Below is a small trained network, with its code and all its weights. Each question gives an input and a class and asks what happens when units are switched off, that is, made to give their printed mean instead of their output.

import numpy as np


def w(rows, s, z=0):
    codes = np.array(rows[::2]) - 128.0
    scale = np.full(codes.shape[1], s)
    scale[-1] = z or s
    return codes * scale


def norm(h):
    return h / np.sqrt((h * h).mean(-1, keepdims=True) + 1e-5)


def f(y):
    return y / 2 * (1 + np.tanh(0.7978845608 * (y + 0.044715 * y**3)))


def log_softmax(a):
    a = a - a.max(-1, keepdims=True)
    return a - np.log(np.exp(a).sum(-1, keepdims=True))


def net(x, mask):
    res = np.array(x, float).reshape(1, 7) / 4 @ E
    u = 0
    for l in range(2):
        y = f(norm(res) @ A[l][:, :-1].T + A[l][:, -1])
        res = res + np.where(mask[u : u + 6], y, B[l][:, -1]) @ B[l][:, :-1]
        u += 6
    return log_softmax(norm(res)[-1] @ U[:, :-1].T + U[:, -1])


A, B = {}, {}
E = w([
[118,101,137,137,201],'x0',
[50,195,177,3,196],'x1',
[85,195,75,212,101],'x2',
[185,50,77,183,47],'x3',
[134,115,85,16,90],'x4',
[140,111,150,122,121],'x5',
[167,243,160,116,136],'x6',
],0.0035)
A[0] = w([
[213,23,101,117,208,189],'0.n1',
[64,150,253,111,104,5],'0.n2',
[78,139,213,49,166,71],'0.n3',
[131,40,47,139,94,106],'0.n4',
[185,178,34,111,156,223],'0.n5',
[232,137,166,106,170,55],'0.n6',
],0.0053,0.0024)
B[0] = w([
[117,51,139,207,119,254],'0.n1',
[209,106,137,1,206,122],'0.n2',
[154,159,114,77,115,215],'0.n3',
[50,169,51,97,144,221],'0.n4',
[43,112,134,183,74,231],'0.n5',
[86,213,218,97,161,131],'0.n6',
],0.0061,0.0021)
A[1] = w([
[166,7,156,118,104,74],'1.n1',
[42,80,135,116,85,117],'1.n2',
[157,211,137,150,71,250],'1.n3',
[224,108,87,62,64,151],'1.n4',
[153,57,155,124,126,114],'1.n5',
[118,149,254,87,147,47],'1.n6',
],0.0071,0.0025)
B[1] = w([
[85,148,198,166,96,191],'1.n1',
[154,160,63,80,180,209],'1.n2',
[114,84,122,194,125,255],'1.n3',
[41,2,225,217,145,166],'1.n4',
[82,137,124,166,82,149],'1.n5',
[217,143,125,65,182,202],'1.n6',
],0.0066,0.0028)
U = w([
[98,104,190,254,51,253],'0',
[206,180,147,6,195,3],'1',
],0.007,0.0011)

Each question gives the input, the list of numbers given to net, and the class t.
The units are the neurons (one row each of A and B). Each row of codes is followed by its name. A weight is (code - 128) times the scale printed after its matrix; where a second scale follows, it is the last column's (A, B and U).
mask holds one flag per neuron, layer by layer. A switched-off neuron (its flag False) gives its mean, the last column of its row in B, instead of its output. The means were averaged over made-up inputs and are rounded, as every weight is.
A unit's drop is (log p(t) with every unit on - log p(t) with that unit switched off) / (log p(t) with every unit on - log p(t) with every unit switched off).
The circuit of an input: a set's keep is (log p(t) with only the set's units on - log p(t) with every unit switched off) / (log p(t) with every unit on - log p(t) with every unit switched off). Starting from all 12 units, units are removed one at a time, each time the one whose removal leaves the highest keep (on an exact tie, the one counted first), for as long as the keep stays at least 0.8.
circuit, biggest first: the units of the circuit, biggest drop first
k most important neurons: the k neurons with the biggest drops, biggest first
top k neurons in layer l: the k neurons of layer l with the biggest drops, biggest first
drop of u: that unit's drop, to one decimal
input [-4,-7,-7,-6,-5,-3,8], class 1: 3 most important neurons : 1.n6, 0.n6, 1.n4
input [5,5,1,1,-8,-7,5], class 1: top neuron in layer 1 : 1.n6
input [-6,-4,7,-8,6,-2,-7], class 1: top 2 neurons in layer 1 : 1.n2, 1.n4
input [-8,2,4,-4,-6,3,5], class 1: circuit, biggest first : 0.n2, 1.n4
input [-8,-3,7,-5,4,8,-8], class 1: circuit, biggest first : 1.n2, 0.n1
input [5,4,8,8,3,-8,-8], class 1: top 4 neurons in layer 1 : 1.n2, 1.n4, 1.n3, 1.n1
input [-4,5,6,0,-3,-1,-5], class 1: 2 most important neurons : 1.n2, 1.n4
input [0,4,5,6,5,-4,-5], class 1: top 2 neurons in layer 0 : 0.n4, 0.n1
input [-6,0,-8,-7,7,-4,-8], class 0: top 2 neurons in layer 1 : 1.n4, 1.n1
input [-1,6,-4,7,8,6,-5], class 0: drop of 1.n1 : 0.1
